In the rows, zero is written as 128.
Each row of numbers belongs to one of the things below and depends on some of the facts about them. Some rows are named. Which thing is each other row?

There are 2 kinds of fact about the things: γ, μ.
γ: refers to; μ: points at
K_265 γ K_180; K_810 γ K_621; K_261 γ K_36
K_934 γ K_721; K_372 γ K_293; K_621 γ K_599
K_740 γ K_583; K_590 γ K_167; K_695 γ K_908
K_925 γ K_563; K_725 γ K_843; K_202 γ K_332
K_544 γ K_651; K_710 γ K_980; K_481 γ K_610
K_538 γ K_664; K_75 γ K_217; K_914 γ K_852
K_633 γ K_220; K_353 γ K_197; K_698 γ K_971
K_599 γ K_590; K_445 γ K_824; K_563 γ K_740
K_400 γ K_499; K_704 γ K_172; K_824 γ K_539
K_153 γ K_970; K_843 γ K_998; K_356 γ K_702
K_394 γ K_353; K_249 γ K_153; K_235 γ K_710
K_217 γ K_321; K_793 γ K_858; K_342 γ K_695
K_858 γ K_688; K_687 μ K_702; K_970 μ K_702
K_970 μ K_793; K_265 μ K_608; K_727 μ K_32
K_727 μ K_76; K_321 μ K_75; K_321 μ K_971
K_321 μ K_651; K_321 μ K_181; K_321 μ K_445
K_646 μ K_702; K_646 μ K_75; K_5 μ K_702
K_5 μ K_76; K_549 μ K_958; K_934 μ K_887
K_934 μ K_503; K_621 μ K_702; K_621 μ K_687
K_590 μ K_914; K_590 μ K_782; K_590 μ K_599
K_971 μ K_400; K_180 μ K_214; K_180 μ K_445
K_220 μ K_36; K_214 μ K_503; K_693 μ K_400
K_693 μ K_165; K_925 μ K_261; K_925 μ K_445
K_404 μ K_925; K_887 μ K_702; K_887 μ K_942
K_725 μ K_445; K_958 μ K_32; K_958 μ K_599
K_958 μ K_887; K_932 μ K_702; K_932 μ K_75
K_584 μ K_75; K_584 μ K_332; K_202 μ K_942
K_908 μ K_702; K_908 μ K_76; K_22 μ K_702
K_22 μ K_445; K_664 μ K_503; K_710 μ K_704
K_481 μ K_887; K_150 μ K_599; K_685 μ K_373
K_685 μ K_445; K_914 μ K_702; K_914 μ K_458
K_914 μ K_599; K_914 μ K_925; K_633 μ K_458
K_633 μ K_445; K_353 μ K_445; K_599 μ K_445
K_445 μ K_702; K_373 μ K_332; K_651 μ K_702
K_651 μ K_462; K_400 μ K_702; K_935 μ K_702
K_935 μ K_782; K_704 μ K_599; K_704 μ K_214
K_68 μ K_458; K_68 μ K_680; K_181 μ K_687
K_36 μ K_646; K_36 μ K_887; K_32 μ K_584
K_608 μ K_782; K_608 μ K_332; K_680 μ K_599
K_410 μ K_32; K_462 μ K_702; K_462 μ K_503
K_494 μ K_935; K_494 μ K_680; K_494 μ K_32
K_494 μ K_852; K_494 μ K_887; K_458 μ K_702
K_332 μ K_702; K_172 μ K_373; K_76 μ K_373
K_76 μ K_584; K_503 μ K_680; K_249 μ K_687
K_249 μ K_680; K_249 μ K_599; K_782 μ K_702
K_793 μ K_782; K_793 μ K_261; K_793 μ K_887

Some rows with their names:
K_249: [130 147  97 131 125 114 122 132 145 128 120 130 157 115 120 126 166 115
 139 134 107  93 125 121  95 139 127 141 130 169 108  97 129]
K_590: [155 159 119 149 110 155 122 139 131 126 148 125 135 113 116  93 155 116
  85 113 130 119 124  94  92 119 122 143 129 152 117  62 115]
K_704: [127 155 104 134 121 112 120 134 155 131 127 120 160 114 119 127 164 113
 143 127  96 103 130 115 100 139 125 148 124 154 108  87 131]
K_353: [ 88 159 147 129 143 146 135 120 155 142 116 117 118 117 129 128 130 129
 138 124 134 141 135 136 119 118 115 160 111 116 146 117 152]
K_400: [107 130  94 121 158 128 130 120  99 141 116 144 119 134 129 114  86 110
 132 140 144 125 130 137 119 128 124 101 114 232 135 124 130]
K_481: [101 142 135 105 100 112 142 126 114 119 149 144 148 120 120 121 115 132
 133 101 114 152 120 136 142 133 116 142 124 162 119 131 120]
K_356: [132 116 134 137 114 121 130 121 137 106 126 122 135 136 122 135 122 131
 137 146 142 123 147 123 149 136 127 119 140  89 128 151 118]
K_235: [134 113 132 134 116 120 129 119 137 106 125 120 137 139 121 135 119 130
 138 147 147 128 140 124 147 135 130 126 140  89 131 154 118]
K_725: [ 77 161 145 133 137 140 137 119 154 138 114 115 124 114 127 129 122 122
 147 126 136 145 147 131 124 116 107 157 112 120 145 114 151]
K_942: [139 114 144 126 112 126 133 123 131 104 146 126 136 137 122 135 124 143
 124 133 141 123 136 128 144 133 132 130 143  92 133 172 117]
K_932: [117 127 110 124 152 136 128 126 108 139 119 141 115 132 132 119 103 117
 125 133 137 133 122 134 124 124 126 114 118 186 131 127 132]
K_693: [123 135 124 127 127 124 129 129 126 134 120 131 128 124 130 127 128 125
 133 123 120 131 121 130 128 127 126 132 127 128 128 122 130]
K_935: [136 120 107 108 145 137 120 130  98 126 149 131 118 132 120 119  93 118
 113 127 135 140 131 121 109 125 113 111 101 211 117 113 130]
K_721: [157 108 141 130 125 132 125 126 139 113 131 118 124 138 130 136 132 142
 120 137 134 115 128 131 131 132 139 125 143  79 130 159 121]
K_165: [146 112 137 134 117 128 126 124 136 111 131 119 134 137 126 135 128 137
 128 143 138 122 138 125 139 133 134 124 142  77 130 158 119]
K_584: [136 109 127 132 125 129 118 130  81 143  88 139 107 116 146 134 152 111
 138 125 117 162 106 128 153 111 134 141 131  67 112  75 141]
K_646: [115 124 110 118 148 137 132 123 100 138 121 148 117 132 132 118  92 122
 127 128 138 131 116 140 127 122 129 114 117 199 137 128 131]
K_458: [120 132  99 120 168 139 125 123 112 139 120 140 114 135 126 116  92 115
 122 137 141 110 126 135 107 127 128 109 108 235 136 134 136]
K_887: [104 140 126  91 127 122 143 127 101 117 166 158 133 129 120 110  83 139
 115  96 126 142 113 145 131 131 116 124 114 237 128 152 116]
K_998: [154 107 141 128 124 132 125 126 141 113 128 119 124 138 126 137 136 143
 123 135 139 125 129 129 133 134 136 130 142  80 131 165 120]

Name these rows:
No name comes twice in this set of rows, the named rows included.
[122 125 126 125 114 115 124 131 119 127 130 122 127 121 123 128 126 121
 136 122 116 155 131 118 140 127 115 133 116 116 114 102 130]	K_265
[101 141 123 119 109  82 143 138 130 146 137 134 146 124 125 118 125 136
 137  99  97 160 124 134 139 142 111 115 121 137 126 130 117]	K_934
[131 126 118 109 150 144 125 127 118 141 134 135 117 132 128 121  97 129
 114 118 129 136 113 138 113 127 128 114 111 189 130 133 134]	K_970
[139 118 103 103 156 142 119 128  94 132 153 131 110 137 117 116  74 115
 106 130 140 138 135 120 110 123 114 102  93 231 119 117 134]	K_782
[122 136 116 131 134 124 127 128 125 139 115 138 132 121 132 124 140 120
 137 127 116 110 116 132 118 130 134 134 132 149 124 114 129]	K_181
[ 98 155 123 126 161 148 134 119 132 147 118 127 113 126 128 120 102 124
 127 134 141 122 132 136 108 118 119 131 106 185 152 127 143]	K_22
[131 106 130 137 116 122 130 118 123 110 113 126 130 136 128 137 129 129
 142 149 150 133 136 129 159 131 132 126 143  75 130 147 119]	K_75
[131 132 137 113 121 129 130 132 127 134 133 136 126 122 131 128 127 138
 124 106 111 142 115 138 129 129 129 143 126 131 123 130 127]	K_220
[123 131 128 124 136 128 126 132 125 144 118 135 119 124 137 129 138 132
 130 114 114 133 111 142 130 125 134 135 130 120 126 125 132]	K_971
[ 67 189 176 143 130 134 141 131 123 144 163 116 146 110 141 160 137 131
 153 125 145 117 159 112 115 105 119 140 102 162 146 149 149]	K_925
[117 151 123 109 106 132 134 127 128 110 141 154 160 107 124 125 161 126
 132 102  99 103  93 138 117 132 136 169 141 195 103 107 126]	K_958
[158 101 132 112 116 131 108 139  92 128 145 104 109 122 120 131 121 117
 115 110 114 185 134 104 138 117 108 126  97  99  91  78 139]	K_608
[ 99 144 150 133 134 143 131 127 136 145 113 116 113 112 133 132 133 126
 135 124 132 152 130 129 126 113 115 152 112  84 136  99 151]	K_685

The same things again, as new rows of numbers:
Some rows with their names:
K_599: [160 177 180  89 154 133 188 107 116 126 215  81 172 209  76 144 125   8
 195 198 151 139 240 141 115 124 118  74  97 152 141 189  96 132 174 143
 179]
K_843: [133 136 114 106  47  87  72 144 166 126 119  73 136 179  93 124 131 127
 107 142 137 159  97 168 104 137 117  78 136  87  97  88 133 118 104 154
 115]
K_980: [139 163  96 117  84 125  98 161 146 131 106  92 114 120 134 128 129 130
 101 100 123 165 117 104 156 132 121 126 142  85 150 144 169 148 140 155
 100]
K_265: [108 110 141 122 130 121 119 110 146 122 129  94 136 156 129 110 134 123
 129 151 139 100 137 132  74 110 139 144 131 132 119 148 124 112 111  81
 138]
K_925: [155 116 173 125 133 121 169  84  74 118 151 102 138 202 112 171 130 115
 168 143 155 142 152 136 148  78 113  64 126 198 122 219 109 117 108 146
  94]
K_942: [153 138 112 115  88 103 117 178 117 168 123 136 113 100 137 167 149 151
 151  71 129 158  76 117 180 151 129  87 133 101 132 137 143 152 174 170
  99]
K_36: [147 120 130 123 167 144 152 127 105  74 117 135 149  90 147 154 162 195
 173 125 209 122 136  91  93  80 165 155 114 117 118 114 179  69  86  22
 146]
K_782: [ 91 160 109 166 187 195 151  90  82 140 112 174 157  58 155  92 116 144
 139 158 103 102 140 155 161 124 111 177 161 169 141  70 121  92 114 103
 194]
K_646: [ 90 117 120 141 174 171 116  89  91 144 136 157 133  92 143 117 104 161
 138 133 106 145 135 125 155 140 120 121 144 147 113  97 138 112  95 124
 156]
K_235: [147 171 112 133  81 110 109 140 158 139  79  93 133 150 128 106 144 131
 109 109 129 131  88 147 111 133 121 129 159 100 153 160 149 135 155 136
 107]
K_181: [115 105 114 125 150 130 126 137 132 124 158 148 118 117 118 116 128 122
 122 143 113 133 166 109 134 137 142 140 116 131 124 115 123 140 116 125
 136]
K_725: [152 123 162 123 136 136 175  97  99 119 126  84 145 185 116 156 118  91
 138 152 147 116 148 139 122  63 103 103 124 180 105 198  85  95  94 147
 138]
K_503: [171 118 115 201 230 142 187 149 184  23  76 206 137 143 109 121 101 129
  48  87 115  77 149  70  51 139 188 198  87 119 111 128  82 149 147  85
 128]
K_373: [ 64  50 156 100 173 137  74 114 140 180 176  99  70 106 150 146 129 113
 129 108  83  78 124  77 151 114 107 169 107 160  92 165  74 149 117 136
  97]
K_76: [ 42  71 162 108 157 149  75 105 172 130 181  69  78 113 152 127 125 111
  94 140 127  85 159  79  94  92 126 207 105 123  92 115 121 114  72  91
 105]
K_710: [133 118  77  90 134 120 101  93 156 121 133  82 127 189  93  79 119 138
 116 148 107 170 176 106 105 150 134 102 148 133 156 202 160 152  91  79
 136]
K_914: [140 116 107 107 129 117 140 101 102 161 157 159 148 140  93  89 119  95
 169 188  92 140 179 176 144 158 126  98 144 172 146 136 103 154 135 118
 186]
K_454: [154 143 119 125  81 108 104 177 137 145 126 125 116 111 131 154 131 124
 117  92 120 156  89 122 171 143 120 106 132  93 136 119 130 152 165 182
  93]
K_293: [140 131 110 110  71 102 100 159 133 152 132 127 113 110 121 151 129 130
 122  91 111 173  99 120 168 148 120  91 125  95 136 133 153 159 156 183
  90]
K_150: [170 127 113 122 145 121 175 178 125 156 158 166 141  88 105 141 166  78
 177 143 107  98 180 114 151 122 142 169 119 159 143 157  74 172 180 103
 160]

Name these rows:
No name comes twice in this set of rows, the named rows included.
[131 108 114 130 156 127 134 134 140  96 153 144 122 137 103 122 118 105
 111 150 118 136 192  99 106 139 153 138 105 129 122 110 131 138 109 101
 137]	K_68
[131 175 162 117 166 145 145 125 154 137 153 111 173 151 109 117 154  78
 182 175 147  92 182 144  71 146 145 149 125 114 153 120 114 126 172  70
 183]	K_590
[109 141 151 137 158 167 194  48  39 123 125 124 147 191 148 121  52 117
 135 180 112 128 155 175 179  91  83  49 139 211 147 186 119  96  82 192
 165]	K_445
[166  98 123 157 212 137 165 144 139  87 105 185 114 127 125 146 115 155
  98  68 104 101 109  71 118 149 156 143  97 143 118 163  86 156 147 136
 115]	K_664
[ 92 127 123 156 170 164 128  61  99 155 111 164 152 139 134  77  95 150
 126 157  91 124 112 182 145 161 111 101 164 176 133  99 102 113  99 130
 186]	K_400
[ 64  69 144 103 170 145  77 122 155 186 164  96  76  91 159 138 141 119
 136 103  89  72 118  76 128 115 103 202 117 153 107 152  74 139 120 119
 103]	K_584
[139 121 151 113 142 127 162  88  93 117 139 102 137 189 124 139 114 101
 134 151 143 124 159 135 119  94 114  89 121 168 113 183 112 120 104 146
 133]	K_633
[ 87 154 157 135 197 172 120  87 117 146 138 143 170 145 131  90 111 125
 158 148 109 112 129 159 111 172 120 104 137 149 138 105 111 110 148 132
 192]	K_621
[144  88 101  70 132 104 128 148 108 130 190 152 123  96  99 139 180 138
 202 168 156 157 197  99 135 122 167 114 109 135 129 127 157 135 116  46
 152]	K_958
[ 84  49 135  71 157 128  78 129 132 182 184 120  76  85 134 154 163 134
 179 108 109 103 132  76 138 130 135 156 113 148 114 161  96 150 120  93
 117]	K_32
[134 111 139 118 132 120 127 110 117 123 128 128 133 152 120 125 143 150
 150 144 143 118 120 133  92 121 141 112 131 136 125 156 128 109 115  81
 141]	K_202

The same things again, as new rows of numbers:
Some rows with their names:
K_75: [101 115 116 142 118 102 138 176 126 125 108 149 113 163  91 107  92 129
  85 103  85 152  85 127 109 111 103 145 126 144 133 100 164 143 127 155
 108  83]
K_852: [ 99  96 101 126 125  81 110 150 150 121 106 142 136 150 128  94 119 153
  92 166  92 146  83  86 112 141 129 143 103 119 104 108 158 157 111 108
  91 101]
K_404: [106  95 149 112 149 150 115  88 160 101 189 120 117  87 183  99 129 140
 173 129 165 117 151 123 125 152 184 145 110  96 127 141  79 138 104  90
 122 165]
K_858: [108 108 106 137 107  88 124 161 118 133  94 151 124 168  95 113 114 136
  84 131  88 152  88 109 104 123 111 134 122 146 122  99 164 133 121 142
  96  88]
K_265: [160 145 150 145 109 155 130 157  89 131 106 127 120 164 105 163 103 113
 140  97 103 130 140 181 127 110 105 132 152 152 141 147 156 134 122 144
 151 102]
K_793: [174 168 155 167 162 171 160 141 153 173 137  82 172 129 173 104 164 134
 159 111 118  72 143 185 151 126 141 103 165 150 117 171 155 119 146  86
  88 135]
K_693: [172 150 133 136 110 140 121 155  86 138  98 130 117 172  89 169 120 108
 119  93  96 139 120 170 139 108  99 117 147 137 128 137 154 120 120 144
 141 112]
K_685: [174 124 130  86 133 169  89 104  98  93 130 138  95  80 112 121 141 124
 146  95  99 121 175 176 112 116 161 169 100 141 110  92 147 156  99 108
 176  83]
K_150: [135 116 149 121  78 162  89  95  98 148 111 113 145 137 152 174 100 158
 169  98 170 156 110 153 140 142 138 121 140  79 172 162 129 160 142 175
 119 171]
K_356: [ 97 104 118 142 135  97 136 152 170 110 156 136 136 110 154  95  93 136
  89 150 105 148  91 101 102 124 154 142 118 139 122 103 140 130 112 133
 101 102]
K_410: [149 118 167 130 118 161 119 153 102 138 124 126 133 157 158 130 108 133
 171  99 109  86 166 179 135 116 133 154 131 122 115 156 152 149 113  90
  94 141]
K_664: [152 157  91 149 103  84 142 134  87  84  97  79  94 150 100 172 135  80
 173 164 143 131 101 153 163 122 115  91 166  67  98 102 159  92  88  84
 169 168]
K_721: [ 93  95 111 120 128  83 109 146 157 110 114 142 127 123 138  95 118 150
  94 156  88 144  87  92 112 155 135 142 100 116 109  93 153 151 102 106
  91 105]
K_687: [150 180 152 154 135 149 171  91 109 183 103 143 148 168  86 179 181  92
 111 104 165 153 168  91 135 110  94  91 140 154 176 155  71  91 183 169
 185 162]
K_680: [132 127 134 125  81 170  84  89  82 112 113  97 135 137 163 180  96 146
 176  98 180 148  94 155 161 150 154 108 156  63 178 159 121 151 120 166
 139 174]
K_342: [101 105 105 145 120 103 128 159 144 129 126 145 125 144 111 107  93 133
  89 124  82 154  84 118 108 117 130 133 129 146 122 109 160 131 130 146
 101  91]
K_704: [159 149 127 131  87 164  86 121  87 133  94 104 115 149 122 181  94 116
 165 103 169 144  98 172 140 116 123 114 162  96 171 150 158 132 132 166
 167 173]
K_32: [127 104 175 119 120 165 120 156  97 100 164 152 133 165 156 124  87 144
 174  97  97  68 177 181 133 108 143 182 108 115 106 152 138 179 103  77
 104 159]
K_651: [148 168 141 136 152 115 166  86 124 169 115 132 116 133 101 163 182 103
 134 134 167 116 152  93 131 124  98 101 118 159 172 146  76  95 166 151
 170 166]
K_372: [ 94 102 108 140 131  92 136 152 160 110 151 140 137 110 151  94  89 135
  87 143 102 150  92  97 110 129 151 135 125 157 129 106 148 126 113 137
  99  97]

Name these rows:
No name comes twice in this set of rows, the named rows included.
[173 122 157 154 170 154 164 116 155 178 156  79 175 100 174  95 175 151
 170 167 126  65 157 177 169 166 178 107 158  89  87 171 142 108  95  76
  90 166]	K_36
[180 154 107 107 101 156  95 125  88 133  99 138  97 161  80 168 172 128
 123  95  94 137 159 180 125 116 102 130 120 142 104  89 159 138 106 130
 164  87]	K_321
[190 122 104  80 127 158  90  82 119  89 108 117  90  85 133 120 173 128
 164 105 124 142 163 150 120 155 174 129 109  82 102  86 131 125  97  88
 177 102]	K_180
[170 177 158 167 167 158 179  92 172 180 151  77 181  97 163 117 183 124
 161 162 179  68 163 130 166 137 103  97 168 158 141 175  74  96 180  86
  90 173]	K_887
[136 108 159  91 113 135 111 143  88  88 136 162  95 141 135 130 105 140
 171  99  97  95 178 158 133 118 141 174  93 109 102 107 133 167  94  81
 136 142]	K_172
[ 94 130 132 136 163  85 166  83 173 181 150 147 151 108  97 113 185 143
  84 180 155 136  87  90 116 132  94 101  98 157 168 125  76  96 170 166
 123 143]	K_702

The same things again, as new rows of numbers:
Some things and their rows:
K_740: [131 129 149 125 125 136 134 121 110 149 134 113 128 123 137 124 119 137
 112 123 103 118 146 125 135 117 113 124]
K_908: [130 133 136 116 133 122 148 149 126 112 122 128 127 132 129 121 119 119
 126 135 134 139 128 129 137 137 113 134]
K_499: [126 130 140 126 136 135 123 119 124 128 137 118 125 122 134 127 114 126
 115 124 117 128 129 126 137 141 119 129]
K_608: [130 140 129 110 136 123 142 152 112 108 116 123 120 137 144 119 111 120
 117 135 150 126 138 128 135 138 122 132]
K_503: [129 125 139 131 126 133 114 116 120 142 137 128 128 106 131 131 132 128
 117 125 120 122 127 125 132 143 121 127]
K_372: [131 137 126 122 129 123 129 141 128 131 119 132 127 119 133 118 133 130
 123 136 149 122 133 123 127 132 121 134]
K_693: [119 184 107 129 142 134 157 124 145 144 159  98 112 147 124 113 162 148
 134 163  54 151 123 108 124 102 113 168]
K_445: [133 142 124 121 126 122 133 139 119 131 116 133 124 113 134 121 134 122
 120 138 146 124 134 124 129 138 124 133]
K_494: [129 126 133 122 130 121 132 145 134 124 122 132 131 123 128 119 128 127
 130 133 147 129 130 127 132 136 113 130]
K_549: [130 116 138 124 126 122 135 150 140 128 126 138 135 123 124 119 135 130
 132 129 145 136 127 128 134 135 107 131]
K_332: [127 134 141 118 140 136 136 129 115 119 134 114 125 135 142 126 105 120
 112 120 129 135 132 126 136 143 120 127]
K_695: [127 135 136 127 136 136 120 122 122 139 138 120 125 122 136 126 123 126
 113 122 126 129 129 124 134 141 121 130]
K_687: [128 133 137 125 134 135 124 120 119 139 136 118 126 117 138 126 124 126
 113 124 125 128 130 124 131 141 123 129]
K_914: [130 135 133 127 130 137 123 122 117 140 132 124 125 115 141 128 131 126
 110 122 136 124 132 122 130 141 126 127]
K_824: [129 137 128 123 132 121 129 139 130 123 121 130 127 120 131 119 124 127
 126 136 141 124 132 126 131 135 119 133]
K_971: [124 149 132 128 142 136 134 113 125 136 145 105 122 125 134 124 122 131
 118 133  97 133 127 119 130 134 121 139]
K_214: [135 130 129 129 117 117 123 129 120 133 119 140 125 100 123 128 139 122
 128 144 124 119 128 127 131 139 124 131]
K_887: [123 125 139 130 137 136 102 127 133 135 139 123 127 124 134 123 120 135
 121 117 134 121 133 126 135 139 116 127]
K_704: [138 132 127 129 110 120 121 128 117 142 116 148 126  94 123 130 156 124
 126 144 129 117 128 126 127 136 124 131]
K_22: [132 134 130 120 125 122 141 143 120 122 121 134 124 125 129 123 135 121
 125 139 132 132 131 128 133 136 117 134]

Which thing is each row?
No name comes twice in this set of rows, the named rows included.
[133 140 126 117 123 118 128 137 105 115 112 133 118 113 136 127 124 116
 119 142 132 115 138 129 134 141 130 130]	K_404
[129 119 139 118 133 123 150 157 141 124 126 130 138 133 130 114 129 127
 127 127 156 143 128 128 132 135 105 130]	K_410
[131 127 135 115 131 123 151 154 131 120 125 130 131 136 132 117 129 125
 126 131 150 141 129 128 135 135 111 132]	K_727
[131 138 131 111 135 124 152 153 118 110 119 126 124 141 141 119 121 119
 120 133 147 136 134 127 134 138 119 132]	K_373
[115 202  94 134 155 135 148 107 153 154 160  77 104 140 125 107 153 159
 135 174  47 139 127 101 117  93 121 178]	K_165
[101 138 125 129 126 131   4 180 155 104 146 168 101 177 123 118 137 152
 147 105 118  96 145 142 160 115 102 136]	K_202
[132 136 132 113 127 122 151 151 115 113 122 133 124 137 134 123 134 118
 120 136 137 139 132 129 134 138 116 134]	K_685
[126 125 142 129 140 137 123 125 133 138 137 117 133 119 136 122 118 133
 120 120 141 130 128 123 130 139 116 127]	K_646

